Here is a tiny trained network, its code and every weight. The questions are about switching its units off for an input and a target symbol, where a switched-off unit gives its printed mean instead of its output.

import numpy as np


def w(rows, s, z=0):
    codes = np.array(rows[::2]) - 128.0
    scale = np.full(codes.shape[1], s)
    scale[-1] = z or s
    return codes * scale


def f(y):
    return y / 2 * (1 + np.tanh(0.7978845608 * (y + 0.044715 * y**3)))


def softmax(a):
    e = np.exp(a - a.max(-1, keepdims=True))
    return e / e.sum(-1, keepdims=True)


def log_softmax(a):
    a = a - a.max(-1, keepdims=True)
    return a - np.log(np.exp(a).sum(-1, keepdims=True))


def net(x, mask):
    ids = ['βεζθμξπτψω'.index(c) for c in x.split()]
    T = len(ids)
    res = E[ids] + P[:T]
    q, k, v = (res @ M[0].T for M in (Q, K, V))
    z = softmax(np.where(np.tri(T) > 0, q @ k.T / 4**0.5, -1e9)) @ v
    res = res + np.where(mask[0], z, O[0][:, -1]) @ O[0][:, :-1]
    y = f(res @ A[0][:, :-1].T + A[0][:, -1])
    res = res + np.where(mask[1:25], y, B[0][:, -1]) @ B[0][:, :-1]
    return log_softmax(res[-1] @ U[:, :-1].T + U[:, -1])


Q, K, V, O, A, B = {}, {}, {}, {}, {}, {}
E = w([
[141,151,111,120],'β',
[146,210,136,139],'ε',
[182,169,133,125],'ζ',
[120,223,175,70],'θ',
[43,133,66,67],'μ',
[147,92,156,1],'ξ',
[138,149,95,123],'π',
[147,162,107,120],'τ',
[126,202,70,150],'ψ',
[157,79,82,109],'ω',
],0.021)
P = w([
[129,69,185,175],'0',
[163,86,105,201],'1',
[170,119,75,174],'2',
[194,140,65,146],'3',
[186,144,68,119],'4',
[190,162,61,98],'5',
[195,169,67,71],'6',
[211,194,43,99],'7',
[211,222,38,93],'8',
[221,212,3,83],'9',
],0.005)
Q[0] = w([
[73,56,176,120],'H0',
[68,38,255,166],'H0',
[71,178,112,127],'H0',
[20,128,242,136],'H0',
],0.0083)
K[0] = w([
[237,128,122,208],'H0',
[117,11,158,234],'H0',
[199,49,112,107],'H0',
[146,107,145,254],'H0',
],0.0096)
V[0] = w([
[251,131,158,151],'H0',
[62,36,93,129],'H0',
[183,138,68,225],'H0',
[40,196,144,149],'H0',
],0.012)
O[0] = w([
[233,141,200,187,107],'H0',
[138,62,48,91,35],'H0',
[180,176,2,252,2],'H0',
[15,196,165,164,133],'H0',
],0.0095,0.0067)
A[0] = w([
[211,111,186,231,13],'N0',
[224,41,186,105,194],'N1',
[135,114,182,215,93],'N2',
[112,58,137,107,135],'N3',
[88,208,35,208,64],'N4',
[157,107,182,107,123],'N5',
[2,88,71,53,144],'N6',
[53,221,101,141,150],'N7',
[180,152,155,45,155],'N8',
[69,74,163,93,158],'N9',
[210,188,220,140,191],'N10',
[163,136,132,62,161],'N11',
[232,180,166,114,71],'N12',
[179,132,169,195,29],'N13',
[120,159,208,224,34],'N14',
[92,82,108,82,195],'N15',
[121,69,4,132,157],'N16',
[180,245,112,180,190],'N17',
[155,155,115,206,253],'N18',
[47,186,184,69,55],'N19',
[134,88,12,116,41],'N20',
[228,123,83,181,222],'N21',
[21,181,76,60,168],'N22',
[171,170,147,135,108],'N23',
],0.0079,0.0056)
B[0] = w([
[180,41,166,233,155],'N0',
[99,178,42,127,208],'N1',
[123,58,152,177,144],'N2',
[159,204,125,164,162],'N3',
[63,217,136,84,179],'N4',
[130,163,92,119,174],'N5',
[206,171,189,106,235],'N6',
[143,32,133,141,209],'N7',
[127,169,42,210,233],'N8',
[113,205,100,156,207],'N9',
[103,63,109,69,252],'N10',
[97,185,68,202,201],'N11',
[64,94,86,223,189],'N12',
[202,47,155,236,144],'N13',
[131,83,84,168,170],'N14',
[164,172,133,200,197],'N15',
[143,133,131,155,154],'N16',
[50,56,146,114,230],'N17',
[2,81,140,62,188],'N18',
[164,64,136,118,242],'N19',
[117,100,181,89,140],'N20',
[123,56,54,58,184],'N21',
[208,72,136,230,236],'N22',
[76,137,38,155,159],'N23',
],0.0048,0.013)
U = w([
[126,95,101,89,112],'β',
[93,170,123,240,84],'ε',
[142,131,85,223,5],'ζ',
[63,177,236,70,214],'θ',
[224,178,159,253,147],'μ',
[117,215,84,43,173],'ξ',
[114,88,96,52,104],'π',
[118,97,93,106,255],'τ',
[58,217,105,218,48],'ψ',
[156,60,80,57,42],'ω',
],0.0073,0.003)

Each question gives the input, a string of symbols that net reads in full, and the target symbol t.
The units are the heads (4 rows each of Q, K, V and O) and the neurons (one row each of A and B). Each row of codes is followed by its name. A weight is (code - 128) times the scale printed after its matrix; where a second scale follows, it is the last column's (O, A, B and U).
mask holds one flag per unit, heads first, then neurons. A switched-off unit (its flag False) gives its mean, the last column of its rows in O or B, instead of its output. The means were averaged over made-up inputs and are rounded, as every weight is.
A unit's drop is (log p(t) with every unit on - log p(t) with that unit switched off) / (log p(t) with every unit on - log p(t) with every unit switched off).
The circuit of an input: a set's keep is (log p(t) with only the set's units on - log p(t) with every unit switched off) / (log p(t) with every unit on - log p(t) with every unit switched off). Starting from the 12 units with the biggest drops (on a tie, the unit counted first), units are removed one at a time, each time the one whose removal leaves the highest keep (on an exact tie, the one counted first), for as long as the keep stays at least 0.8.
circuit, biggest first: the units of the circuit, biggest drop first
k most important neurons: the k neurons with the biggest drops, biggest first
drop of u: that unit's drop, to one decimal
input ψ ξ π ψ τ μ θ ω ψ, target θ: circuit, biggest first => H0
input ζ θ τ, target θ: circuit, biggest first => H0; N8
input τ β π τ θ π θ ξ, target θ: 2 most important neurons => N21; N14
input ε μ θ ε, target θ: circuit, biggest first => H0; N8
input ε ζ ψ ζ ζ, target ζ: 2 most important neurons => N0; N13
input π τ ε ψ ε ψ μ ω β ζ, target μ: 3 most important neurons => N22; N6; N15
input ζ τ ω ζ, target ζ: 3 most important neurons => N0; N12; N13
input θ ψ ξ μ μ ε ψ ε β, target μ: 2 most important neurons => N22; N6
input ω ζ π θ β π ε, target θ: circuit, biggest first => H0; N10
input μ ψ ε, target μ: 4 most important neurons => N22; N6; N15; N10
input ξ ε ε, target ξ: 2 most important neurons => N22; N1
input ξ ζ ω, target ξ: 2 most important neurons => N1; N22
input ψ ε ε θ ω μ β ψ, target μ: drop of N10 => 0.3
input ε μ ε τ ω, target μ: drop of N18 => 0.2
input θ τ π, target θ: drop of N23 => 0.0
input ζ ω ε, target ζ: most important neuron => N0
